In the rows, 128 means zero.
Facts:
Q345 | Λ Q406 | χ plazul
Q33 | Λ Q820 | χ ploga
Q824 | χ pliplis
Q67 | Λ Q333 Q458 Q822 | χ dritro
Q941 | χ pliplis
Q986 | Λ Q884 | χ pliplis
Q37 | Λ Q256 | χ pliplis
Q40 | Λ Q131 | χ flitrur
Q253 | Λ Q144 | χ pliplis
Q161 | Λ Q33 Q820 | χ dritro
Q525 | χ plazul
Q144 | Λ Q688 | χ dritro
Q599 | Λ Q33 Q333 Q730 | χ pliplis
Q744 | Λ Q727 Q824 | χ flitrur
Q952 | χ ploga
Q216 | χ plazul
Q668 | Λ Q345 | χ plazul
Q709 | Λ Q154 Q628 Q182 | χ trenul
Q11 | χ pliplis
Q832 | Λ Q153 | χ dritro
Q727 | Λ Q820 | χ pliplis
Q368 | χ dritro
Q946 | Λ Q35 | χ pliplis
Q722 | Λ Q689 Q917 Q476 | χ plazul
Q209 | Λ Q775 Q743 | χ pliplis
Q816 | Λ Q918 Q216 | χ plazul
Q393 | Λ Q445 Q952 | χ flitrur
Q961 | χ trenul
Q822 | Λ Q455 Q33 | χ pliplis
Q35 | χ dritro
Q15 | Λ Q144 Q743 Q256 | χ ploga
Q743 | Λ Q182 | χ plazul
Q200 | χ flitrur
Q389 | Λ Q15 | χ plazul
Q297 | Λ Q279 | χ plazul
Q133 | Λ Q820 | χ flitrur
Q476 | χ pliplis
Q445 | Λ Q406 Q117 | χ dritro
Q279 | χ dritro
Q820 | χ trenul
Q226 | Λ Q525 | χ flitrur
Q849 | Λ Q33 Q884 | χ flitrur
Q918 | Λ Q209 Q300 Q413 | χ dritro
Q449 | Λ Q248 | χ flitrur
Q689 | χ trenul
Q169 | Λ Q37 Q297 | χ flitrur
Q182 | χ trenul
Q106 | Λ Q33 Q727 | χ dritro
Q520 | Λ Q15 | χ plazul
Q697 | χ plazul
Q917 | χ pliplis
Q628 | χ ploga
Q7 | Λ Q153 | χ dritro
Q775 | Λ Q727 Q415 Q884 | χ flitrur
Q440 | Λ Q445 | χ dritro
Q406 | Λ Q33 Q182 Q820 | χ trenul
Q210 | Λ Q333 Q413 | χ ploga
Q631 | Λ Q415 Q696 Q952 Q820 | χ flitrur
Q95 | Λ Q744 Q117 | χ pliplis
Q256 | Λ Q300 Q941 Q35 | χ dritro
Q486 | Λ Q820 | χ flitrur
Q117 | χ flitrur
Q276 | Λ Q727 | χ plazul
Q431 | Λ Q2 | χ plazul
Q367 | Λ Q40 Q253 | χ trenul
Q316 | Λ Q445 | χ dritro
Q919 | Λ Q406 | χ plazul
Q458 | Λ Q486 Q415 Q449 Q688 | χ pliplis
Q122 | Λ Q859 Q169 | χ ploga
Q829 | Λ Q820 Q688 | χ plazul
Q821 | χ flitrur
Q404 | χ plazul
Q538 | Λ Q216 | χ plazul
Q696 | Λ Q35 | χ plazul
Q333 | χ dritro
Q131 | χ trenul
Q688 | Λ Q216 | χ dritro
Q413 | Λ Q775 Q820 | χ trenul
Q512 | Λ Q449 | χ pliplis
Q991 | Λ Q33 Q415 | χ trenul
Q940 | Λ Q952 | χ plazul
Q415 | Λ Q727 Q117 | χ pliplis
Q692 | Λ Q884 Q374 Q986 | χ pliplis
Q248 | Λ Q952 | χ flitrur
Q726 | Λ Q440 | χ pliplis
Q739 | Λ Q404 | χ ploga
Q2 | Λ Q133 Q730 | χ pliplis
Q71 | Λ Q775 | χ dritro
Q300 | χ flitrur
Q540 | Λ Q406 | χ pliplis
Q884 | Λ Q486 Q393 | χ flitrur
Q586 | Λ Q33 Q117 | χ plazul
Q570 | χ flitrur
Q271 | Λ Q512 | χ flitrur
Q374 | Λ Q415 Q822 | χ plazul
Q708 | Λ Q200 Q216 | χ dritro
Q511 | Λ Q859 Q832 Q709 Q688 | χ dritro
Q610 | Λ Q406 Q952 Q117 | χ plazul
Q191 | Λ Q727 Q445 Q884 Q820 | χ flitrur
Q153 | Λ Q406 | χ pliplis
Q64 | Λ Q131 | χ ploga
Q455 | Λ Q33 Q182 Q991 | χ pliplis
Q730 | χ plazul
Q230 | Λ Q131 Q820 | χ dritro
Q641 | Λ Q727 | χ pliplis
Q859 | Λ Q540 | χ plazul
Q154 | χ plazul

Known rows:
[116 137 127 126 122 109 130 124 139 120 126 145 127 128 123 119 118 157
 135 122 181 119 152 116 116 109 128 119 127 122 124 117 125 131 129 200
 116 144 146 119 117 126 132] -> Q40
[120 136 122 126 119 109 133 119 131 148 127 129 128 130 123 119 111 145
 136 124 152 128 141 119 115 109 128 130 129 122 124 130 124 129 128 134
 116 139 127 118 117 125 131] -> Q230
[125 141 122 130 133 123 135 118 131 146 126 122 129 130 120 119 113 118
 131 119 118 138 137 124 117 115 128 129 129 124 124 129 120 128 129 125
 119 133 128 121 117 127 131] -> Q7
[132 131 134 125 135 109 131 129 137 125 125 119 134 131 148 119 118 119
 123 130 109 138 132 119 127 108 128 120 135 128 141 116 120 129 128 128
 117 131 126 155 124 125 130] -> Q431
[122 135 125 126 129 117 135 119 132 147 126 120 128 130 127 120 112 118
 129 120 120 132 139 122 116 112 128 129 129 123 125 129 120 128 128 124
 118 133 128 120 117 127 130] -> Q161
[128 131 116 126 134 118 130 154 130 107 130 119 128 129 134 118 124 124
 124 129 112 132 124 117 115 114 139 126 126 122 137 117 130 128 128 126
 117 125 130 120 127 124 131] -> Q991
[149 123 117 126 120 148 144 119 130 107 126 128 128 129 119 120 115 104
 124 118 137 121 131 128 116 158 148 146 127 122 124 116 143 128 142 124
 117 124 128 119 129 126 132] -> Q540
[130 130 139 127 126 114 130 131 138 115 126 119 141 129 129 120 117 111
 123 124 109 134 124 117 126 109 127 120 130 123 143 116 121 127 128 123
 119 126 132 141 134 125 130] -> Q345
[188 162 115 136 169 110 139 122 129 106 129 122 169 129 116 161 114 121
 137 138 129 118 123 115 216 117 134 120 166 123 167 117 120 131 131 162
 118 140 127 120 119 124 130] -> Q722
[142 122 117 125 121 138 151 119 130 107 126 123 129 128 134 120 115 104
 124 120 131 119 135 126 118 155 149 144 126 122 125 116 144 128 140 126
 116 124 127 119 123 124 133] -> Q415
[117 139 143 127 119 123 132 121 139 119 126 121 128 130 143 120 111 106
 125 117 119 123 152 117 135 112 132 120 127 122 130 116 120 128 128 131
 119 133 127 121 123 125 130] -> Q133
[122 136 122 130 125 125 134 118 132 144 125 127 129 130 118 119 113 120
 129 119 122 133 135 122 115 117 128 127 127 122 124 129 120 130 129 125
 121 131 127 119 117 126 130] -> Q511
[143 122 117 126 122 138 151 119 130 108 126 121 129 128 135 120 115 104
 125 119 129 118 135 127 119 154 148 145 127 122 125 115 143 128 139 126
 117 124 126 119 123 125 132] -> Q986
[135 131 128 127 139 111 131 126 137 124 126 118 140 129 134 119 114 120
 123 130 109 142 129 119 128 109 127 120 136 130 142 116 120 128 128 125
 116 131 126 157 127 125 129] -> Q940
[145 197 140 151 121 181 132 119 130 108 127 151 163 132 120 127 111 103
 125 120 169 147 120 119 114 121 132 127 126 122 125 119 119 129 147 128
 167 125 185 119 168 127 132] -> Q279
[139 123 119 127 120 156 138 123 130 107 126 139 127 129 116 119 119 103
 125 118 154 116 122 123 114 160 150 137 128 123 124 115 143 130 144 124
 121 125 159 121 136 124 129] -> Q941
[189 130 116 129 134 110 162 119 131 108 130 120 127 130 118 154 114 104
 124 121 177 118 122 115 208 171 181 134 134 123 147 118 139 130 129 156
 120 124 129 123 119 125 133] -> Q476
[130 123 133 125 120 140 146 124 130 107 126 119 129 128 147 119 122 105
 125 118 134 116 133 122 120 148 161 137 128 123 127 116 141 131 147 125
 117 124 127 121 130 125 131] -> Q824


The same things again, as new rows of numbers:
Known rows:
[111 145  87 106 161 205 141 151 188 118 134 106 157 101 116 130 110 143
 130 109 125  94 146 122 150 134 126 124 129] -> Q917
[110 156 133  83 136 106 134 145 153 127 108 113 161 121 119 122 115  91
 118 128 147 143 132 102 116 141 139  68 149] -> Q431
[112 156 126 114 128 137 124 166 161 115 126 107 132 119 115 128 129 147
 177 109 136 119 134 107 145 143 147  81 124] -> Q2
[139 148  80 126 134 167 148 124  90 123 132 122 104 122 141 152 136 167
 151 167 130 138 121 117 117 115 110 170 153] -> Q628
[132 138 103 139 148 123 135 122 138 134 112  90 166 131 110 124 101  86
  89 122  96 197 152 129 129 122 165  56 180] -> Q216
[131 158 140 111 129  44 122 137 122 128 123  98 147 124 121 120 120  71
 104 116 132 169 136 102 136 141 148  52 159] -> Q829
[132 144 106 145 149  90 114 164 142 122 129  90 147 114 115 130 129 118
 157  95 111 166 138 118 155 133 151  74 143] -> Q253
[112 146 104  96 154 151 150 128 166 131 112 114 171 116 121 129 101  89
  85 126 131 141 145 118 123 136 138 108 148] -> Q525
[120 151 126 155 129 132 130 140 162 117 126 118 133 131 108 136 115 159
 152 126 120 107 149 113 141 133 167 113 116] -> Q415
[127 158 137 137 137  52 144 114 149 133 121 123 165 123 118 138 106  68
  57 136 141 115 149 105 133 137 139 120 119] -> Q940
[131 142 114 192 140 170 169 102 115 118 137 130 112 138 130 162 112 171
 134 182 105 103 143 123 128 110 113 228 136] -> Q952
[125 147 143 100 127  89 129 129 119 118 129 101 119 123 134 138 128 122
 154 114 147 100 131 116 114 130 104 119 174] -> Q230
[117 136 117 123 137 203 154 125 134 125 118 105 134 131 129 130 113 140
 153 153 109 161 136 120 115 126 107 136 176] -> Q131
[124 136 113 117 150 130 146 117 133 125 126 106 142 113 132 148 121 120
 124 126 138  90 136 125 113 123 107 148 164] -> Q368
[120 124 133 141 156  97 139 124 116 136 103 110 198 122 130 156 142 119
 142 126 136 118 110 132  96 117 123 150 155] -> Q256
[115 134 113 155 162 104 127 158 151 134 106 107 204 114 112 144 143 131
 155 115 128 132 118 122 126 127 158 111 108] -> Q37
[134 151 100 107 128 101 137 135 134 137  98 129 158 127 116 129 116  90
  95 140 139 154 141 110 113 129 175  80 140] -> Q859
[131 147 143 113 119 102 134  96 121 123 133 123 118 128 130 141 132 124
 144 116 153  68 133 110 134 134 112 107 142] -> Q849

Rows:
No name comes twice in this set of rows, the named rows included.
[117 133 119 119 129 181 142 123 135 119 111 114 124 134 128 141 114 154
 170 134 124 103 139 130 101 116 127 132 175]  Q333
[120 149 125 120 140 130 138 138 105 111 151  96 111 117 147 141 132 151
 171 144 130 134 117 121 134 130  74 165 166]  Q64
[122 144 109 146 121 215 154 122 104 112 123 125  95 144 134 149 120 198
 192 171 119 123 128 123 105 114 117 185 155]  Q33
[119 148 104 124 151 128 133 155 169 120 133 105 157 109 117 133 123 133
 143 110 128 113 142 116 150 138 139 107 121]  Q11
[117 135 116 145 122 244 159 115 131 125 105 122 128 150 121 138 109 168
 170 169 106 157 143 122  99 117 131 142 170]  Q820
[113 140 138 131 154  85 140 132 146 140 100 115 214 126 118 138 120  93
 102 140 135 152 128 113 110 129 156 117 132]  Q696
[133 168 138 119 124  36 137 118 136 131 118 130 143 124 119 131 116  74
  61 137 152 120 139  93 133 138 150 110 116]  Q610
[131 144 111 126 144  83 137 141  90 124 140 120 134 111 148 155 147 143
 152 159 147 130 103 112 118 119  89 181 135]  Q122
[105 149 121  98 129 176 142 135 159 128  92 119 157 133 112 119  99 114
 136 140 132 158 145 108 101 134 156  81 163]  Q730
[137 141  91 122 121 193 154 117 119 137 107 128 119 140 120 140 124 149
 140 173 126 164 135 111  95 118 137 143 158]  Q182
[123 144 144 129 125 152 149 121 119 125 128 108 134 134 129 136 124 128
 154 151 129 155 127 109 113 128 109 134 158]  Q413
[141 131 106 141 149 139 138  95 119 127 133  91 142 126 129 138 119  99
 131  96 105 132 144 136 147 121 113  94 178]  Q200
[133 154 121 168 148  77 136 135 161 121 147 104 144 116 111 140 114 114
 112 118 115  97 152 113 172 134 142 130 106]  Q512

The same things again, as new rows of numbers:
Known rows:
[119 110 107 150 121  92 110 139 141 215 104 130 113 128 136  84 119 112
 102 144 123  86  92 114  65 132 120 105] -> Q610
[126  91 103  84 191 167 186 162 150 154  76 140 112 133 125 162  99 106
 135  87 128  95 153  83 119 130 117 117] -> Q952
[126 105 117 157 119 148 115 132 155 153 155 126 128  90 147  88 137 124
 101 145 121  90  93 146 101 129  95 116] -> Q668
[163 113 142 153 111 109 170 133 131 200 195 131 107 121 132  83  93 155
 157  90 101 146 155 141 141 117 146 156] -> Q2
[151 125 102 120 129 164 179 149 155 163 118 107 114  81 126  96 145 115
 128 151 140 171  99 106 135 120 101 159] -> Q730
[143 112 106 114 148 126 112 144 156 197 157 134 123 145 154  82  96 120
 126  73  93  93 144 121 169 121 162 106] -> Q849
[120 152  98  65 193 101 119 155 146 209 113 135 148 141 154  93  94 119
 139 101 108  75 164  91 124 131 135 106] -> Q271
[128 152 135 119 117 135 113 135  92 219 184 104 106 116 139  78 128 124
 105 161 129 176  94 130 131 130 112 111] -> Q829
[139  97 127 140 125 165 134 135 144 108 109 127 127  69 146 141 134 123
  99 149  95 111  92 154 115 128  85 109] -> Q743
[117  94 135 154 129 132 130 155 148 200 202 129 112 139 142  85 106 119
 124  84 133 171 123 105 179 117 170 110] -> Q210
[152 117 134 142 114 109 172 139 117 211 157 138 108 128 132 129  94 138
 153  90  96  93 156 103  90 123 131 139] -> Q986
[139 138 145 112 112  93 112 137  76 212 188 128 107 136 129 120  90 143
 156  93  97  93 146 123  91 128 137 111] -> Q458
[130 135 100  67 195 132 134 158 148 190  84 136 139 144 134 135  97 111
 144  92  94  72 163  84 123 134 105 108] -> Q449
[162 101 151 157 114 156 172 136 150 135 189 138 111 111 130 155 107 154
 146  87  66  97 121 141 121 126  95 142] -> Q153
[119 164 118  80 109 102 185 132 147  92 194 141 151  58 124 144  95 152
 157 154 136 182 164 161  65  96  95 109] -> Q917
[118 158 120  72 100 110 181 133 148  91 197 137 149  71 122 137  96 157
 156 155 131 176 163 157  72 103  97 112] -> Q476
[117 157 113 123 140 121 152 142 144 149 164 116 148  62 148  98 119 130
 124 178 142 146 134 105  83 124  92 149] -> Q697
[118 171  99  72 169 145 179 148 126  87 201 142 154  57 133 106 129 113
 156 153 140 174 153 135  64 103  93 104] -> Q689

Rows:
No name comes twice in this set of rows, the named rows included.
[154  97 151 160 110 119 127 133 139 178 195 138 113 127 149 104 102 156
 139  84  67  87 118 160 119 124 129 122]  Q455
[160  95 139 143 111 143 166 136 131 190 194 137 111 125 132 109 101 145
 152  88  73  99 135 143 117 120 118 145]  Q822
[118 178 151  67 119  95 110 140  64 136 197 121 120 139 135 132 126 171
 121 166 127 187 120 138 175 118 162 105]  Q708
[153 108 124 144 179 170 162 156 124  80 186 137 109 120 162 117 136 112
 140  78  67  83  93 104 104 112 108 137]  Q406
[156 120  96  63 181 163 160 159 153 167  94 133 117 128 134  99  93 109
 144  79  88  91 151  93 172 118 105 124]  Q884
[159 161 123 110 200 167 187 161 100  76 197 109 112  92 140 110 143 125
 154 111 127 172 121  81 141 107 121 163]  Q131
[155 112 136 132 111 129 183 141 131 196 164 134 107 123 122 139 101 145
 161 101 103 120 159  95 105 116 107 160]  Q824
[118  93 149 153 163 161 157 155 145  88 207 136 139  85 142 171 114 131
 110  93  90 157 108 131 161 130  94 110]  Q628
[120 128 144  83 136 136 167 133  53  84  70 138 136 125 194 119  95 145
  99 175 145 113 145 158 181 108 174 135]  Q256
[139 102 103  65 197 165 179 138  87 104  73 122 133  84 195 125  90 128
 129 128 127 126 162 152 182 109 139 139]  Q300

